How the units are linked:
at | gu gi ga ni ku di
biz | gof ros rab rad kip nik
fir | sos nen bev vuk bif suz
zop | bap far gop bez lek ber
tib | vul poz fov miz bap kir
pif | gab muf kis bif suz fes
nas | mut fet buf reb gaf mok
kir | suk tib vum gop poz buz
gab | som fuf dor bev kis dap
kip | rab tig noz seb pul ros
bep | dop rab ves nik rom gof
reb | zib git nas zas rut nuz
zas | dep rar reb bip som kop
mav | zam buz suk bap kir laf
far | pez lek miz vuf mun zop
mut | ros duf tig zib buf seb
rut | nas mek gaf som kop git
fov | bif laf zam tib mav vum
dop | far kun mun tol ves lof
suk | suz vul nen mav vum vuk
mok | seb nas duf nuz fet zib
noz | fer nov tol kip nik rom
fes | dap pif fuf nen muf bev
duf | kip buf pul mok tet mut
miz | buz rud tib far taz gop
ziz | kaz bev dap suz fes sos
fer | dos rus vuf rab tol ves
taz | tib ber bap mun zop rud
mun | miz dos taz dop bez lek
pez | laf gop buz ber miz bap
sim | zas dap som sos gab kaz
lek | gop mun rud lof dos far
fuf | dag kis bip fes sos gab
tol | vuf gof dop noz bep rus
dap | rar gab dag ziz fuf sim
suz | kis fir ziz zam nen muf
nuz | fel reb mok kop git dep
bev | sim fes gab fir pif ziz
dor | rut bip kop gab kaz dag
tet | pul fel mib fet zib buf
nik | tol biz bep pul ros nov
rus | bez tol lof rom gof fer
sos | bip ziz sim muf bev kis
git | mok rut fet rar mek reb
bap | fov pez mav taz gop poz
zib | mib mok mut dep nas fel
fet | duf gaf tet git dep nas
bez | taz vuf zop ves lof dos
rom | ves noz rus ros nov rab
mib | nik seb ros tet mut rad
buz | vuk kir vul pez tib mav
rud | kir taz poz lek ber miz
rad | nov mib biz buf seb pul
dos | rud bez ber kun vuf mun
nov | rus nik gof tig biz noz
ber | poz zop pez dos far taz
tig | rom pul nov mut rad kip
fel | rad zib seb gaf mok tet
mek | fet kop dep dag zas rut
rab | kun rom fer biz noz bep
zam | pif vuk suz fov suk ger
lof | zop dop lek rus kun vuf
ger | fes zam muf vum vuk bif
bif | bev ger pif vul zam nen
gof | lof bep kun nov rab tol
vul | fir vum bif buz fov suk
ves | mun fer bez bep rus kun
kis | dor sos kaz pif ziz fuf
buf | tig tet rad nas fel duf
kaz | kop sim rar kis dap bip
vuk | muf suk fir laf vul zam
kun | lek ves dos gof fer dop
ros | bep kip rom mib tig biz
dag | git dor mek dap bip som
gop | mav miz kir zop rud pez
rar | nuz som git kaz dag zas
pul | noz rad nik duf mib tig
vuf | ber lof far fer dop bez
vum | nen fov ger kir laf vul
gaf | buf dep fel rut nuz fet
laf | ger mav vuk poz buz fov
nen | ziz bif fes suk ger fir
poz | vum bap laf rud pez tib
som | reb dag rut sim dor rar
muf | fuf suz sos ger fir pif
bip | mek kaz zas fuf sim dor
dep | tet nuz zib mek reb gaf
kop | gaf zas nuz dor rar mek
seb | biz mut kip fel duf mib

The rows follow the links: the fewer symbols apart two units are, the more alike their rows tend to be.

Each row is also shifted at random along 2 hidden directions that mean nothing.

Some units, each with a row of numbers:
bif	[  23   65   -7  138  -27  -10   77  -24  117    6  -18  -42  -55  -23   22    3  -17   61    3   -3   15   84  -61   65   15]
rad	[ -26  -62  -56  -51  -76  -21  -23   24  -34   55   49   -7  -13   -4  -42   11  155  -27 -111   63    8  -96  -90  -29  -67]
fer	[  24   -3  -27 -126  -33    4 -106   -2  -94   32  -48   74  -27  -63   11   84   47   11   31   47  -31   26   -7  -32   24]
mun	[  31   40  -14  -57  -17  113   22   11  -87  -30  -13   43   54  -58   26   10  -18  -91  145   75  109   73  -30  -55    1]
pez	[  56   39    9   43  -15   18  -67  -50    6   26  -65  -28    9  -90  -62   70   11   26   64   14   46  106  106    5   48]
rus	[  46  -49  -66 -134  -47  -12 -112  -43  -92   66  -36  121  101  -58  -22   50  159   -3   10   39  -14   22   -2  -65  -36]
vul	[  33   48  137  -10  157   94   17  -29  118   77  -27 -121 -221  -22  -53  -24 -206  109 -195  -66   50   80  -64   61   55]
bip	[ -51   55   12   66  -61   31  103   54   26  -36   55   40  -32   98  122   26  -32    8   87  -39 -126  -31   19   38   44]
fel	[-119  -30  -64  -58    1  -43   19   68  -77 -101   82  -97  -26   86   31   75  -23  -75  121  -27  -58  -83   51  -63    5]
mut	[ -63  -66 -119  -73  -66    3   26   80  -87  -63  147   -5   26   83   21  156  123  -96  227  -10   18  -86  -67  -86 -125]
mav	[  41   36   -4  -47  108   87   44  -97   49   42    3  -65   57  -18  -38  -10  -19   25  -27  -67   57  129   33  -34   15]
ziz	[  19  -28   85   31  149  -61   -8  -26  116   -4  -32   10  -61   59    0  -85 -178   99 -115 -119  -57   20  -10   77   15]
fir	[  49   33 -101  133  -68  -44   95  -89  108   13   -7   40  199   -8    9  -72  152   27   10   -7   18   77  -33   34  -44]
nov	[ -40  -18 -119  -50  -61 -117  -29   43 -104 -108  -34    5   49  -36   25   -8   21  -91  114   83   37   -3  -55  -48  -15]
noz	[ -11  -44 -110  -82  -26 -108  -47   -6  -90  -44  -52   25  113  -56   -3  -66   70  -71   11   76   39   -5  -47  -56  -30]
tol	[  44  -57  -57 -135   -4  -34 -124  -40  -89   51  -43  110   78  -58  -30   34  105   -4  -10   29    1   11  -17  -51  -35]
dep	[ -48  -51   26   94  -54  -82  -44   62   -6  -31   37  -24  -47   55  -31   36   13   -9   17  -12  -70 -129   97   22   -3]
vuk	[  73   28   33   65   24   66   53  -89  140  125    4  -17    6  -26  -50  -37   72   98 -161  -30   46   76  -66   48  -31]
suz	[  31   44  -33  121    6  -66   78  -56  110  -12  -34  -18   77    6   26 -105  -10   37  -33  -26    3   78  -35   53   13]
sim	[   0   13   43   41  -19   17   48  -59   93  112   24   73   61   69   36  -86  108   88 -189  -49 -142  -49   46   55   24]
sos	[  13  -26  102   32  138  -54  -23  -12  106   -4  -16   12 -110   71    7  -43 -200  113 -102 -125  -79    7   -5   84   22]
zam	[  51   43  -13  102  -29   47   69  -41  119   59   23  -14  -16  -20  -11   39   47   72  -12  -23   37   84  -71   49  -32]
seb	[ -79  -45   38  -90   46   -4  -27   96  -39  -12   52 -101 -220   43  -11   38  -92   -2  -92   13    0 -113  -88  -19   -9]
vum	[  42   30   35  -10   89  100   40  -42   81   34   28  -68  -75   -1  -27   50  -79   55   15  -71   71  103  -51    7  -16]
kun	[   3   41   83 -134   30   41  -90  -27  -49  113 -112   17 -116 -101  -13  -57  -39   56 -250   76  -48   32   12    9  138]
duf	[ -91  -43  -43 -101   21   -5   12   86  -73  -66   96  -77  -78   80   13   92  -29  -63   90  -18   -3  -95  -55  -59  -52]
mib	[ -60  -43  -40  -60  -60  -13  -10   99  -64  -23   79  -40 -126   34    6  110   27  -38   35   32    9  -95  -96  -31  -65]
zib	[-119  -26  -19  -44   18  -63   13   43  -54  -66   37 -105  -24   69    9   -1  -20  -45  -15  -28  -72  -90   80  -36   42]
ros	[ -74   17 -100   -7 -113  -99   -1  109 -101 -119  -10  -48  -99  -24   61   91  -15  -80  149  103    6  -29  -88  -14   10]
zas	[ -46   -8   22   86  -23   30  101  107  -18 -123  105   32  -16  117   77   28  -92  -83  212  -28   -3 -101  -17   12  -59]
ber	[  97   -2   98    2   62   75  -75  -33   -9   56  -67   23  -25  -95  -99  -48  -70    2  -75   42  126   43   10   13   -4]
tib	[  24   62  -49    8   14   40    4  -63    4  -25  -18  -57   70  -58  -18   78   23  -13  150  -32   35  144  101  -37   48]
ves	[   9   22   20 -120  -19   24  -97    2  -76   46  -76   41 -106  -79   13   55  -28   36  -56   66  -46   37   -8  -12   77]
zop	[ 116  -21  -42   -3  -52  105  -18  -58  -47   18   10  116  209  -73  -48   29  156  -70  164   51  156   56    0  -58 -119]

In each set, the symbols that take the first to the second take the third to the fourth, perhaps in another order. Give the fourth.
Answers are names.
A [  82   23   32   73   15   46   59 -112  159  157  -17  -16   37  -48  -60  -96  107  115 -253  -13   36   68  -62   61  -11]
B [  18   58   44  -46  122   69   20  -83   50   40  -42 -100    1  -40  -29  -27  -79   42  -78  -57   41  134   59  -15   70]
C [  70   10   74  -34   55  110  -32  -12  -47   16  -56   23  -20  -82  -45  -47  -84  -38  -11   55  133   58  -21   -9    7]
D kun

A [  -6   72   -5 -106  -49   73  -15    0  -94   16  -55   34  -33  -81   48   23   -3  -22   16   87   -5   63   -5  -31   96]
B [  84    0   -1  -26   -7  107  -13  -34  -50   23  -13   86  118  -75  -35  -24   56  -63   69   56  136   54  -11  -35  -54]
C [  43  -15 -115  104  -31  -72   91  -62   79  -68   28   73  228   52   44  -20   96   -4  182  -67    9   63  -29    9  -87]
D fuf

A [ -59  -54   45 -111   61   -5  -33   33  -24   72   34  -81 -134   11  -42  -51  -11   13 -253   12    1 -121  -77  -16   -6]
B [ -59  -10  -20  -20  -61  -63  -32   72  -45   -4  -18  -64 -147  -38   -2    8    2  -17 -107   97   -4  -78  -93   10   29]
C [  18  -37   -4   57   19  -41    5    3   72  -30   56   85   24   97   46   80  -26   57  145 -120  -90    3    7   33  -66]
D sim

A [ -12  -48 -116  -86  -29 -101  -57   29 -119 -104  -24   36   83  -29   20   29   20  -79  161   48   44    3  -51  -61  -49]
B [ -12   81  -23  -73  -49  100   27   72 -114  -83  -22   18  -45  -61  102   90  -85  -87  235   81   51   86  -31  -39   61]
C [  76   17   21   56  -36   47  -76   19  -33  -34  -13   27  -28  -84  -47  139  -32  -20  223   16  101   73   45    0  -30]
D vum

A [ -61  -35   11   75  -54  -86  -38   59  -23  -45   30  -45  -48   52  -19   44   17  -14   24  -11  -84 -117  104   11   11]
B [ -89  -20   34    7   18  -84  -33   22  -15    4   -6 -101  -52   46  -29  -58  -11    6 -172  -12 -100 -111  122   -4   69]
C [  32  -25   18   51  101  -63   29  -54  103  -16  -18   33   69   58    9  -88  -67   68  -44 -104  -23   32  -12   44  -31]
D sos

A [ 110  -15   45   39    8   57  -93  -75    8   84  -60   39   69 -108 -118  -13   63   22  -57   33   99   59   67   -1  -20]
B [  95   -9   53   23   17   62  -80  -29  -12   32  -41   40   12  -87  -88   29   -4   -3   40   29  116   57   30   -3  -23]
C [ -11   17   33   52  -27    2   28   12   66   13   48   68  -35   84   75   45    1   74   29  -75 -146  -19   28   59   14]
D gab

A [  35   37   11   -6   67  102   62  -27   60   -1   59  -51  -46    6   -3  112  -62   28  132  -84   70  112  -50   -6  -39]
B [  27   54 -101   -2  -10   52   42  -70   -5  -38   21  -35  137  -23    3  113   68  -38  241  -54   55  149   76  -71    6]
C [  49   22   18  -39  103  102   42  -93   76   72   22  -54   21  -18  -46   -9  -10   48  -64  -76   67  101  -23  -14  -18]
D tib

A [ -50   -5  -44  -36  -36 -112  -32   46  -67  -41  -77  -54  -63  -62    6  -74  -19  -33 -110   99   10  -40  -63    2   55]
B [ -10   12   13 -126  -13    1 -116   51 -102  -20  -52   38 -152  -60   31  131  -92   12  101   46  -39   43  -15  -19   62]
C [  90   16   -8   59  -48   27  -69  -74   10   39  -40   25   92  -93  -70   63   98   10   76   19   63   89   95   -8   -4]
D vum

A [  10  -60  -67 -124    8  -78 -103   19 -109  -56  -31   65   29  -40    7   53   -5  -41  101   32   22   15  -40  -56  -42]
B [  23   39  -24 -108  -51   86  -20  -66  -73   97  -61   72   89  -93   15  -54  132   -5 -110   96   -2   52    2  -45   64]
C [  13   45   12  -37  108   89   51  -30   41   -8   31  -85  -38    7   -3   76 -101   20   92  -79   58  129   -7  -26   11]
D bif

A [  -8  -33   45 -153   93  -65 -144   41  -91  -28  -86   -1 -157  -58  -14   27 -183   26  -43   23   -3   11  -33   -6   53]
B [   3   64   98  -73   72  111   -5   55  -76  -44  -60  -24 -146  -82   28  -20 -228  -45   27   65   92   67  -37   -1   86]
C [  55   33  157   32   86   31 -120    3   19   22 -112  -81 -220 -116  -85   28 -224   63  -80   13   63   70   73   57  116]
D vum

A [   2  -37  -49 -122  -23  -37 -122   55 -117  -71  -24   64  -69  -29   26  155  -47  -28  203   33   -5   28  -34  -50  -19]
B [ -12   40   84 -138   40   18 -116   32  -79   32  -94   -9 -225  -91   18   49 -164   53  -94   56  -55   31   -2    9  136]
C [ -43  -27  -36  -31  -73  -42  -37   57  -45   25   15  -34 -101  -16  -12   17   73  -17  -97   75    7  -91  -95   -8  -24]
D ros

A [  20   49  -34  -31   54   70   46  -67   20   -9   10  -71   60  -21   -8   61   -3   -7  120  -67   55  143   53  -41   20]
B [  22   51   82  -43  152   91   35  -44   80   43   -5 -105 -119  -12  -35    5 -164   61  -80  -77   56  113  -23    9   33]
C [  -8   87   44  131    5    5   64   52  106  -47   -6  -92 -230  -14   37   95 -187   68   84  -17   13   93  -86   88   51]
D fir

A [  57   14   68  -31   43   99  -29    2  -50   -4  -46   21  -23  -80  -38  -28  -98  -41   29   55  133   51  -23  -11    2]
B [  60   32  -27   61  -51   24  -55  -61   -1   17  -43   -2   81  -88  -56   86   78    7  127   12   46  109  107  -22   18]
C [ -55  -46   26   35  -20  -91  -44  -18    1   42   -3  -54   28   37  -53  -83   89   15 -215   -8  -93 -131  130    3   45]
D duf

A [  24   46  -59 -106  -93   71  -32  -39  -84   62  -30   89   86  -81   38   29  146  -19   19   96  -17   53    6  -53   36]
B [ -15  -46 -105  -73  -19 -113  -46    5  -95  -64  -57   24   83  -53    9  -51   35  -67   28   71   29  -15  -47  -57  -25]
C [ -41   14   78   39   28   42   99   17   37   18   39   13   16   83   47 -152  -48   -3 -149  -17  -54  -85    9   44   26]
D sos

